Here is a tiny trained network, its code and every weight. The questions are about switching its units off for an input and a target symbol, where a switched-off unit gives its printed mean instead of its output.

import numpy as np


def w(rows, s, z=0):
    codes = np.array(rows[::2]) - 128.0
    scale = np.full(codes.shape[1], s)
    scale[-1] = z or s
    return codes * scale


def f(y):
    return y / 2 * (1 + np.tanh(0.7978845608 * (y + 0.044715 * y**3)))


def softmax(a):
    e = np.exp(a - a.max(-1, keepdims=True))
    return e / e.sum(-1, keepdims=True)


def log_softmax(a):
    a = a - a.max(-1, keepdims=True)
    return a - np.log(np.exp(a).sum(-1, keepdims=True))


def net(x, mask):
    ids = ['αγδεξπτψω'.index(c) for c in x.split()]
    T = len(ids)
    res = E[ids] + P[:T]
    u = 0
    for l in range(2):
        r = res
        for j in range(3):
            rows = slice(3 * j, 3 * j + 3)
            q, k, v = (r @ M[l][rows].T for M in (Q, K, V))
            z = softmax(np.where(np.tri(T) > 0, q @ k.T / 3**0.5, -1e9)) @ v
            o = O[l][rows]
            res = res + np.where(mask[u + j], z, o[:, -1]) @ o[:, :-1]
        u += 3
        y = f(res @ A[l][:, :-1].T + A[l][:, -1])
        res = res + np.where(mask[u : u + 4], y, B[l][:, -1]) @ B[l][:, :-1]
        u += 4
    return log_softmax(res[-1] @ U[:, :-1].T + U[:, -1])


Q, K, V, O, A, B = {}, {}, {}, {}, {}, {}
E = w([
[82,148,63],'α',
[92,178,100],'γ',
[150,137,101],'δ',
[116,172,138],'ε',
[98,210,251],'ξ',
[151,85,153],'π',
[162,118,162],'τ',
[142,61,149],'ψ',
[191,143,160],'ω',
],0.02)
P = w([
[112,5,47],'0',
[73,29,63],'1',
[63,28,67],'2',
[53,62,71],'3',
[49,81,85],'4',
[39,110,75],'5',
[25,140,72],'6',
[2,143,45],'7',
[5,161,49],'8',
[7,175,34],'9',
],0.0023)
Q[0] = w([
[77,97,155],'L0H1',
[115,178,128],'L0H1',
[125,162,68],'L0H1',
[187,108,3],'L0H2',
[108,179,115],'L0H2',
[29,204,109],'L0H2',
[153,149,81],'L0H3',
[123,243,154],'L0H3',
[91,121,203],'L0H3',
],0.026)
K[0] = w([
[186,181,115],'L0H1',
[120,87,163],'L0H1',
[58,120,202],'L0H1',
[252,55,68],'L0H2',
[160,173,69],'L0H2',
[127,194,5],'L0H2',
[193,173,97],'L0H3',
[98,224,114],'L0H3',
[45,75,165],'L0H3',
],0.023)
V[0] = w([
[137,188,227],'L0H1',
[188,161,138],'L0H1',
[255,152,58],'L0H1',
[177,116,133],'L0H2',
[118,97,58],'L0H2',
[241,85,110],'L0H2',
[98,101,242],'L0H3',
[243,156,82],'L0H3',
[101,121,61],'L0H3',
],0.009)
O[0] = w([
[245,147,106,191],'L0H1',
[145,190,115,186],'L0H1',
[41,230,129,199],'L0H1',
[95,174,144,122],'L0H2',
[86,77,133,2],'L0H2',
[11,222,168,60],'L0H2',
[224,153,56,232],'L0H3',
[72,229,171,154],'L0H3',
[71,86,164,29],'L0H3',
],0.012,0.0022)
A[0] = w([
[151,98,217,14],'L0N1',
[147,152,58,12],'L0N2',
[130,91,6,3],'L0N3',
[165,90,214,56],'L0N4',
],0.013,0.0046)
B[0] = w([
[231,206,129,124],'L0N1',
[49,34,202,213],'L0N2',
[39,255,172,254],'L0N3',
[131,251,121,147],'L0N4',
],0.0055,0.008)
Q[1] = w([
[146,105,165],'L1H1',
[255,100,132],'L1H1',
[157,158,133],'L1H1',
[127,129,69],'L1H2',
[123,135,121],'L1H2',
[142,139,134],'L1H2',
[90,116,163],'L1H3',
[127,118,77],'L1H3',
[83,93,56],'L1H3',
],0.033)
K[1] = w([
[35,235,102],'L1H1',
[6,190,112],'L1H1',
[128,101,85],'L1H1',
[122,149,42],'L1H2',
[98,101,111],'L1H2',
[166,169,145],'L1H2',
[158,172,81],'L1H3',
[123,102,182],'L1H3',
[148,112,211],'L1H3',
],0.024)
V[1] = w([
[87,149,175],'L1H1',
[123,125,148],'L1H1',
[88,147,190],'L1H1',
[159,112,220],'L1H2',
[84,154,1],'L1H2',
[220,72,83],'L1H2',
[124,68,253],'L1H3',
[150,127,143],'L1H3',
[62,78,201],'L1H3',
],0.0077)
O[1] = w([
[140,101,246,231],'L1H1',
[144,138,140,136],'L1H1',
[157,114,253,231],'L1H1',
[149,181,35,169],'L1H2',
[98,56,248,81],'L1H2',
[39,173,91,1],'L1H2',
[216,217,90,34],'L1H3',
[160,135,137,99],'L1H3',
[138,208,69,129],'L1H3',
],0.0064,0.0044)
A[1] = w([
[246,155,103,56],'L1N1',
[216,2,113,103],'L1N2',
[24,210,160,2],'L1N3',
[149,56,78,229],'L1N4',
],0.01,0.0069)
B[1] = w([
[79,101,138,255],'L1N1',
[159,194,28,169],'L1N2',
[68,129,6,190],'L1N3',
[170,123,34,165],'L1N4',
],0.019,0.0071)
U = w([
[73,22,120,181],'α',
[140,35,94,161],'γ',
[37,131,105,67],'δ',
[202,167,111,77],'ε',
[103,141,68,8],'ξ',
[158,79,139,197],'π',
[144,136,179,194],'τ',
[157,70,109,184],'ψ',
[92,246,142,120],'ω',
],0.011)

Each question gives the input, a string of symbols that net reads in full, and the target symbol t.
The units are the heads (3 rows each of Q, K, V and O) and the neurons (one row each of A and B). Each row of codes is followed by its name. A weight is (code - 128) times the scale printed after its matrix; where a second scale follows, it is the last column's (O, A, B and U).
mask holds one flag per unit, layer by layer, with each layer's heads first. A switched-off unit (its flag False) gives its mean, the last column of its rows in O or B, instead of its output. The means were averaged over made-up inputs and are rounded, as every weight is.
A unit's drop is (log p(t) with every unit on - log p(t) with that unit switched off) / (log p(t) with every unit on - log p(t) with every unit switched off).
The circuit of an input: a set's keep is (log p(t) with only the set's units on - log p(t) with every unit switched off) / (log p(t) with every unit on - log p(t) with every unit switched off). Starting from the 12 units with the biggest drops (on a tie, the unit counted first), units are removed one at a time, each time the one whose removal leaves the highest keep (on an exact tie, the one counted first), for as long as the keep stays at least 0.8.
circuit, biggest first: the units of the circuit, biggest drop first
most important unit: the unit with the biggest drop
top k neurons: the k neurons with the biggest drops, biggest first
top k neurons in layer l: the k neurons of layer l with the biggest drops, biggest first
heads that matter: for each layer, one digit per head in row order, 1 if its drop is at least 0.15 and else 0, layers parted by /
input α ξ ξ ω ω ε ξ ω ψ, target ω: most important unit : L0H3
input δ α ξ, target τ: top 3 neurons in layer 1 : [L1N3; L1N2; L1N1]
input ω ω α ω α ω δ ω ε, target ε: heads that matter : 010 / 010
input τ δ α π α ω δ, target α: heads that matter : 111 / 011
input δ ξ τ ω γ τ γ τ ω π, target τ: heads that matter : 101 / 110
input ξ α δ ω ω, target ξ: circuit, biggest first : [L0H1; L1H1; L1H2]
input α ω ω τ ω ω ψ δ δ, target δ: heads that matter : 011 / 101
input δ ω ω τ ω ξ π, target τ: heads that matter : 101 / 111
input ω τ τ ξ, target ε: top 2 neurons : [L1N2; L0N2]
input ω α δ δ ψ π ξ δ, target ε: circuit, biggest first : [L0H1; L1N2]
input α α τ ψ ω ξ π, target ω: heads that matter : 111 / 011
input ω ω τ γ ξ ω π, target ε: heads that matter : 110 / 000
input δ δ π τ ω ω ω δ α, target α: top 2 neurons : [L0N2; L1N2]
input ω δ τ τ, target τ: top neuron : [L0N3]
input ξ α ω ω δ ω π τ, target ξ: circuit, biggest first : [L0H1; L1H1; L1H2]
input δ π α γ ξ ψ, target τ: heads that matter : 111 / 111
input ω ψ γ ω τ τ, target τ: heads that matter : 110 / 010
input δ δ ω ξ, target τ: circuit, biggest first : [L1H1; L0H1; L1N2; L0H3]
input δ τ π τ ξ α, target τ: top 3 neurons : [L0N3; L1N3; L0N4]
input τ π τ ε, target ε: top 2 neurons : [L1N2; L1N1]
input δ ω ξ ω τ τ ω α ω α, target τ: heads that matter : 101 / 110
input τ ω α ω ε ω δ ω, target δ: most important unit : L0H2
input ω ω ξ γ, target ε: circuit, biggest first : [L1N2; L0H1]
